Where the symbols take the states:
from | y q n
Z355 | Z432 Z924 Z637
Z692 | Z641 Z658 Z513
Z396 | Z172 Z336 Z851
Z432 | Z971 Z229 Z355
Z658 | Z247 Z692 Z114
Z717 | Z488 Z294 Z422
Z851 | Z396 Z422 Z294
Z336 | Z422 Z396 Z348
Z150 | Z229 Z971 Z945
Z295 | Z485 Z954 Z747
Z510 | Z252 Z500 Z443
Z114 | Z658 Z641 Z645
Z488 | Z48 Z224 Z717
Z672 | Z954 Z485 Z376
Z485 | Z443 Z672 Z295
Z954 | Z110 Z295 Z672
Z422 | Z717 Z851 Z336
Z358 | Z558 Z645 Z641
Z513 | Z692 Z247 Z48
Z641 | Z358 Z114 Z692
Z252 | Z829 Z413 Z510
Z48 | Z513 Z23 Z488
Z292 | Z637 Z86 Z792
Z747 | Z295 Z110 Z72
Z376 | Z672 Z443 Z500
Z829 | Z645 Z558 Z252
Z637 | Z355 Z831 Z292
Z172 | Z163 Z348 Z396
Z924 | Z831 Z355 Z229
Z174 | Z724 Z945 Z971
Z945 | Z150 Z174 Z163
Z229 | Z924 Z432 Z150
Z558 | Z413 Z829 Z358
Z110 | Z792 Z747 Z954
Z23 | Z224 Z48 Z247
Z247 | Z23 Z513 Z658
Z348 | Z336 Z172 Z724
Z72 | Z747 Z792 Z86
Z971 | Z174 Z150 Z432
Z224 | Z294 Z488 Z23
Z443 | Z510 Z376 Z485
Z413 | Z500 Z252 Z558
Z792 | Z292 Z72 Z110
Z831 | Z86 Z637 Z924
Z294 | Z851 Z717 Z224
Z645 | Z114 Z358 Z829
Z724 | Z348 Z163 Z174
Z163 | Z945 Z724 Z172
Z86 | Z72 Z292 Z831
Z500 | Z376 Z510 Z413

In the rows, 51 stands for zero.

The rows follow the links: the fewer symbols apart two states are, the more alike their rows tend to be.

Each row is also shifted at random along 3 hidden directions that mean nothing.

Row, then state:
[ 57,  41,  40,  50,  49,  48,  58,  59,  41,  45,  50,  46,  41,  51,  42,  51,  50,  64,  48,  57,  60,  50,  47,  50,  57,  48,  39,  51,  43,  48,  52,  59,  53,  65,  50,  38]: Z376
[ 73,  53,  50,  50,  55,  56,  53,  56,  58,  51,  48,  53,  54,  53,  57,  58,  54,  48,  48,  50,  45,  48,  59,  54,  43,  52,  61,  49,  58,  44,  54,  47,  50,  42,  46,  62]: Z174
[ 75,  52,  60,  49,  55,  52,  57,  54,  57,  49,  62,  48,  46,  49,  42,  42,  48,  63,  52,  51,  41,  53,  51,  49,  55,  48,  46,  62,  49,  45,  50,  61,  51,  54,  51,  42]: Z747
[ 62,  49,  53,  51,  55,  52,  49,  46,  54,  54,  48,  49,  56,  48,  57,  56,  44,  40,  47,  50,  53,  50,  52,  55,  41,  49,  61,  49,  61,  52,  51,  46,  51,  41,  50,  61]: Z348
[ 62,  57,  63,  51,  53,  50,  54,  49,  54,  53,  61,  53,  52,  50,  44,  43,  53,  51,  54,  46,  39,  53,  54,  49,  54,  53,  53,  56,  52,  48,  51,  53,  46,  50,  51,  47]: Z295
[ 37,  52,  44,  50,  51,  59,  49,  60,  60,  46,  51,  54,  51,  52,  58,  52,  59,  62,  46,  55,  46,  49,  55,  48,  50,  53,  51,  51,  51,  45,  57,  52,  54,  45,  50,  58]: Z172
[ 45,  52,  49,  49,  51,  46,  52,  47,  42,  53,  41,  52,  49,  56,  51,  57,  50,  39,  52,  45,  54,  50,  54,  55,  46,  55,  60,  39,  58,  49,  49,  44,  48,  55,  47,  49]: Z645
[ 54,  49,  53,  56,  51,  55,  56,  59,  50,  55,  56,  54,  51,  55,  42,  47,  55,  49,  54,  59,  41,  51,  55,  55,  54,  52,  48,  61,  48,  44,  56,  50,  42,  52,  46,  49]: Z792
[ 60,  48,  52,  58,  49,  52,  51,  54,  47,  58,  56,  55,  56,  51,  40,  43,  53,  37,  52,  60,  47,  55,  52,  56,  56,  53,  49,  57,  46,  53,  58,  45,  40,  52,  49,  51]: Z110
[ 48,  56,  63,  48,  54,  46,  59,  50,  52,  50,  56,  52,  47,  54,  47,  50,  54,  61,  57,  42,  40,  49,  55,  45,  54,  53,  49,  55,  50,  46,  46,  57,  51,  53,  49,  43]: Z485
[ 59,  50,  46,  47,  56,  58,  49,  59,  52,  52,  48,  49,  42,  54,  50,  48,  42,  45,  50,  59,  45,  53,  52,  64,  49,  49,  57,  52,  62,  41,  57,  47,  49,  58,  46,  47]: Z247
[ 41,  59,  55,  51,  45,  47,  39,  40,  53,  49,  50,  53,  51,  48,  55,  44,  51,  51,  56,  43,  55,  54,  44,  45,  56,  54,  48,  45,  46,  63,  46,  48,  56,  53,  61,  48]: Z692
[ 62,  53,  56,  41,  57,  58,  49,  53,  64,  47,  58,  45,  40,  49,  53,  45,  40,  64,  48,  53,  41,  53,  49,  55,  51,  46,  53,  57,  59,  43,  51,  57,  58,  53,  52,  45]: Z488
[ 54,  50,  53,  58,  46,  50,  52,  52,  47,  53,  47,  53,  56,  60,  55,  56,  59,  57,  62,  59,  50,  46,  49,  49,  55,  51,  37,  62,  38,  58,  44,  53,  49,  50,  48,  49]: Z637
[ 51,  51,  60,  51,  51,  49,  41,  39,  53,  54,  51,  45,  55,  45,  57,  49,  39,  42,  52,  50,  56,  53,  41,  55,  49,  46,  53,  53,  55,  63,  44,  49,  55,  46,  57,  53]: Z717
[ 43,  54,  45,  50,  49,  60,  45,  59,  60,  48,  50,  54,  51,  54,  59,  47,  56,  58,  51,  57,  45,  50,  53,  51,  53,  53,  50,  53,  50,  47,  57,  49,  53,  48,  51,  57]: Z396
[ 57,  59,  56,  45,  56,  50,  60,  56,  55,  49,  53,  55,  42,  59,  48,  51,  58,  60,  54,  40,  36,  49,  62,  46,  50,  57,  59,  47,  58,  36,  52,  53,  49,  56,  45,  45]: Z510
[ 67,  53,  50,  51,  55,  56,  57,  61,  56,  50,  49,  56,  52,  60,  56,  57,  60,  58,  54,  54,  41,  45,  60,  50,  48,  53,  52,  56,  52,  42,  51,  51,  49,  44,  43,  56]: Z432
[ 57,  52,  51,  55,  49,  50,  52,  48,  49,  54,  43,  54,  61,  55,  60,  61,  58,  45,  55,  50,  53,  45,  53,  50,  46,  53,  53,  51,  50,  56,  46,  47,  50,  40,  47,  61]: Z971

In each set, the symbols that take the first to the second take the third to the fourth. Give the fourth.
Answers are names.
A [ 52,  57,  66,  52,  53,  48,  56,  48,  55,  55,  61,  55,  54,  49,  42,  45,  53,  48,  53,  43,  39,  53,  55,  49,  53,  53,  56,  55,  51,  48,  50,  52,  44,  48,  51,  50]
B [ 37,  45,  46,  48,  49,  43,  54,  48,  37,  48,  38,  44,  43,  58,  56,  64,  44,  54,  56,  52,  62,  46,  45,  55,  49,  47,  44,  48,  51,  54,  39,  53,  57,  62,  47,  39]
C [ 29,  60,  59,  47,  52,  53,  44,  45,  60,  51,  56,  53,  50,  47,  50,  43,  48,  48,  51,  41,  44,  55,  52,  49,  51,  53,  61,  46,  57,  50,  52,  48,  53,  49,  55,  51]
D Z376

A [ 57,  46,  42,  41,  57,  54,  57,  64,  49,  46,  44,  43,  34,  59,  51,  55,  42,  64,  49,  59,  47,  49,  51,  59,  48,  46,  50,  54,  60,  36,  51,  56,  56,  64,  43,  39]
B [ 50,  49,  57,  47,  57,  51,  50,  47,  55,  52,  52,  45,  51,  47,  56,  53,  39,  48,  47,  51,  52,  51,  48,  56,  44,  45,  57,  54,  60,  51,  47,  52,  55,  45,  52,  54]
C [ 69,  52,  62,  55,  51,  51,  50,  45,  53,  57,  63,  53,  58,  42,  40,  41,  48,  38,  49,  48,  47,  57,  51,  51,  53,  51,  55,  55,  51,  55,  55,  50,  45,  44,  55,  54]
D Z500

A [ 41,  42,  45,  56,  48,  45,  56,  52,  38,  51,  52,  49,  50,  49,  39,  51,  50,  46,  50,  56,  61,  53,  48,  52,  55,  50,  44,  51,  43,  54,  53,  52,  47,  58,  50,  45]
B [ 50,  58,  51,  49,  55,  50,  55,  52,  50,  54,  46,  56,  48,  56,  48,  54,  54,  37,  50,  40,  45,  51,  61,  53,  45,  58,  69,  37,  64,  40,  56,  42,  44,  52,  45,  53]
C [ 69,  48,  41,  52,  47,  50,  48,  54,  44,  47,  50,  52,  47,  49,  43,  46,  53,  50,  47,  53,  60,  54,  49,  49,  57,  53,  46,  43,  46,  51,  58,  49,  50,  61,  54,  45]
D Z114

A [ 52,  50,  41,  52,  46,  54,  47,  55,  53,  44,  47,  52,  53,  51,  61,  54,  58,  66,  50,  56,  61,  48,  48,  43,  54,  51,  39,  51,  41,  57,  50,  55,  60,  48,  55,  55]
B [ 54,  60,  61,  49,  55,  48,  56,  51,  55,  52,  55,  57,  49,  55,  46,  50,  57,  53,  54,  40,  37,  51,  59,  47,  52,  57,  58,  48,  55,  43,  51,  51,  46,  52,  48,  47]
C [ 53,  58,  46,  47,  50,  53,  46,  54,  56,  46,  54,  55,  44,  49,  48,  43,  56,  56,  47,  43,  49,  55,  55,  46,  55,  57,  56,  39,  53,  45,  58,  49,  52,  58,  55,  48]
D Z355

A [ 66,  50,  46,  49,  51,  54,  45,  53,  48,  55,  44,  50,  47,  54,  50,  49,  44,  36,  52,  56,  50,  54,  50,  62,  48,  51,  58,  46,  60,  47,  55,  42,  48,  58,  49,  50]
B [ 46,  47,  52,  54,  51,  51,  60,  60,  48,  50,  51,  51,  47,  59,  50,  56,  56,  67,  58,  60,  43,  46,  51,  50,  54,  48,  37,  67,  42,  46,  46,  60,  50,  55,  44,  44]
C [ 66,  49,  40,  47,  55,  62,  55,  66,  62,  44,  55,  53,  49,  48,  52,  49,  58,  64,  38,  53,  46,  50,  61,  45,  49,  52,  56,  49,  55,  37,  65,  53,  54,  45,  49,  60]
D Z358

A [ 39,  44,  42,  56,  47,  44,  54,  48,  36,  50,  49,  48,  51,  47,  43,  53,  51,  48,  50,  53,  65,  52,  46,  50,  55,  50,  44,  46,  43,  57,  52,  52,  49,  59,  52,  44]
B [ 31,  51,  50,  49,  54,  58,  46,  57,  55,  53,  50,  50,  47,  55,  53,  47,  45,  46,  51,  59,  44,  52,  51,  61,  49,  49,  54,  55,  58,  46,  55,  47,  48,  53,  49,  51]
C [ 46,  41,  45,  51,  50,  46,  60,  51,  45,  44,  51,  44,  53,  44,  54,  59,  51,  65,  44,  52,  66,  47,  46,  43,  48,  46,  41,  52,  44,  55,  47,  62,  59,  49,  53,  51]
D Z48

A [ 68,  47,  44,  46,  52,  52,  48,  55,  47,  50,  43,  47,  41,  57,  52,  52,  42,  50,  52,  58,  53,  52,  47,  60,  52,  48,  50,  50,  57,  48,  51,  48,  52,  62,  48,  44]
B [ 67,  54,  52,  55,  49,  54,  51,  55,  52,  54,  48,  55,  56,  59,  56,  54,  62,  53,  57,  57,  43,  46,  55,  51,  52,  54,  47,  59,  45,  50,  49,  50,  47,  46,  47,  55]
C [ 44,  56,  48,  52,  50,  62,  40,  57,  61,  52,  52,  56,  52,  53,  55,  42,  53,  46,  51,  59,  41,  53,  53,  57,  53,  53,  55,  53,  54,  48,  60,  43,  49,  48,  51,  58]
D Z954

A [ 53,  49,  41,  52,  47,  48,  51,  51,  43,  50,  51,  54,  50,  47,  42,  47,  52,  44,  46,  49,  61,  55,  52,  49,  54,  54,  51,  40,  49,  50,  58,  47,  46,  58,  53,  49]
B [ 55,  57,  49,  47,  46,  50,  42,  46,  54,  45,  50,  52,  45,  50,  54,  44,  54,  60,  54,  45,  54,  53,  47,  44,  58,  54,  46,  43,  46,  56,  49,  51,  58,  58,  58,  45]
C [ 55,  44,  47,  57,  47,  49,  53,  53,  41,  53,  52,  50,  51,  51,  41,  48,  50,  48,  53,  60,  56,  52,  46,  54,  57,  48,  40,  56,  41,  54,  53,  53,  46,  58,  50,  45]
D Z413

A [ 68,  55,  64,  56,  50,  49,  48,  42,  54,  59,  61,  55,  59,  45,  41,  41,  50,  38,  54,  46,  45,  56,  51,  51,  54,  53,  55,  55,  48,  57,  52,  47,  44,  46,  56,  53]
B [ 51,  45,  42,  48,  55,  55,  59,  60,  57,  44,  55,  50,  50,  45,  50,  53,  55,  63,  39,  50,  55,  49,  57,  44,  48,  50,  53,  49,  53,  42,  59,  57,  55,  45,  50,  58]
C [ 65,  50,  50,  47,  58,  54,  55,  54,  56,  52,  49,  50,  52,  51,  57,  59,  49,  48,  45,  51,  47,  47,  57,  53,  41,  49,  62,  50,  62,  42,  53,  50,  51,  42,  47,  60]
D Z292

A [ 47,  47,  47,  48,  52,  53,  48,  55,  49,  53,  46,  48,  46,  54,  51,  52,  42,  43,  52,  58,  49,  53,  48,  63,  50,  48,  54,  52,  59,  47,  52,  46,  50,  57,  48,  48]
B [ 58,  48,  40,  51,  43,  46,  49,  49,  41,  44,  47,  50,  45,  50,  48,  51,  53,  60,  50,  50,  66,  53,  46,  45,  59,  51,  40,  41,  41,  57,  49,  53,  56,  63,  56,  42]
C [ 14,  49,  51,  47,  58,  55,  54,  58,  52,  54,  49,  48,  45,  55,  50,  52,  43,  44,  49,  55,  43,  52,  54,  62,  46,  49,  61,  52,  65,  39,  56,  49,  47,  53,  44,  51]
D Z558

A [ 78,  58,  44,  50,  43,  53,  38,  50,  54,  47,  51,  55,  47,  50,  51,  40,  56,  55,  51,  47,  55,  56,  48,  45,  61,  56,  47,  40,  46,  56,  55,  47,  55,  60,  59,  46]
B [ 53,  56,  52,  49,  50,  44,  55,  48,  45,  50,  44,  54,  46,  58,  53,  57,  55,  55,  58,  42,  51,  48,  53,  46,  51,  55,  52,  43,  51,  49,  44,  50,  51,  58,  48,  44]
C [ 47,  45,  53,  47,  56,  49,  55,  46,  50,  50,  47,  42,  50,  48,  59,  60,  40,  54,  48,  51,  57,  47,  46,  54,  44,  43,  51,  56,  57,  54,  41,  57,  58,  47,  50,  51]
D Z294

A [ 36,  45,  52,  55,  52,  49,  61,  57,  44,  53,  55,  51,  51,  53,  41,  51,  53,  51,  53,  58,  47,  50,  53,  53,  53,  49,  45,  60,  46,  46,  53,  54,  44,  55,  45,  47]
B [ 52,  43,  54,  50,  56,  50,  63,  52,  51,  49,  61,  46,  53,  42,  42,  52,  47,  55,  42,  50,  55,  51,  52,  48,  48,  46,  52,  55,  52,  47,  54,  59,  51,  46,  50,  52]
C [ 52,  52,  42,  49,  46,  47,  49,  51,  46,  43,  48,  50,  43,  51,  50,  48,  55,  63,  50,  47,  61,  52,  48,  43,  57,  53,  44,  41,  44,  54,  51,  54,  57,  61,  55,  42]
D Z443

A [ 35,  58,  62,  46,  57,  47,  63,  54,  53,  49,  55,  52,  45,  57,  48,  54,  56,  62,  54,  40,  37,  49,  61,  45,  50,  55,  55,  51,  55,  39,  48,  58,  49,  54,  45,  43]
B [ 46,  45,  51,  55,  52,  48,  56,  46,  49,  52,  56,  49,  60,  39,  44,  53,  49,  42,  40,  47,  60,  52,  52,  48,  46,  49,  56,  50,  51,  54,  55,  52,  49,  41,  53,  60]
C [ 51,  52,  47,  51,  48,  59,  40,  56,  56,  51,  49,  51,  48,  55,  58,  45,  48,  54,  56,  63,  45,  53,  47,  58,  56,  49,  45,  58,  50,  51,  52,  49,  53,  55,  52,  49]
D Z829

A [ 50,  49,  42,  51,  51,  56,  53,  57,  56,  46,  52,  53,  54,  46,  54,  53,  58,  57,  41,  50,  55,  48,  57,  44,  49,  51,  54,  47,  51,  47,  59,  51,  53,  43,  53,  62]
B [ 75,  58,  56,  45,  52,  58,  39,  51,  64,  49,  57,  50,  44,  48,  55,  38,  43,  57,  52,  52,  42,  56,  46,  53,  55,  50,  51,  55,  55,  51,  53,  52,  57,  55,  58,  46]
C [ 70,  46,  57,  52,  52,  48,  56,  49,  50,  51,  61,  47,  52,  42,  43,  47,  45,  54,  47,  53,  53,  52,  47,  50,  52,  46,  46,  59,  48,  53,  51,  59,  51,  49,  54,  49]
D Z348

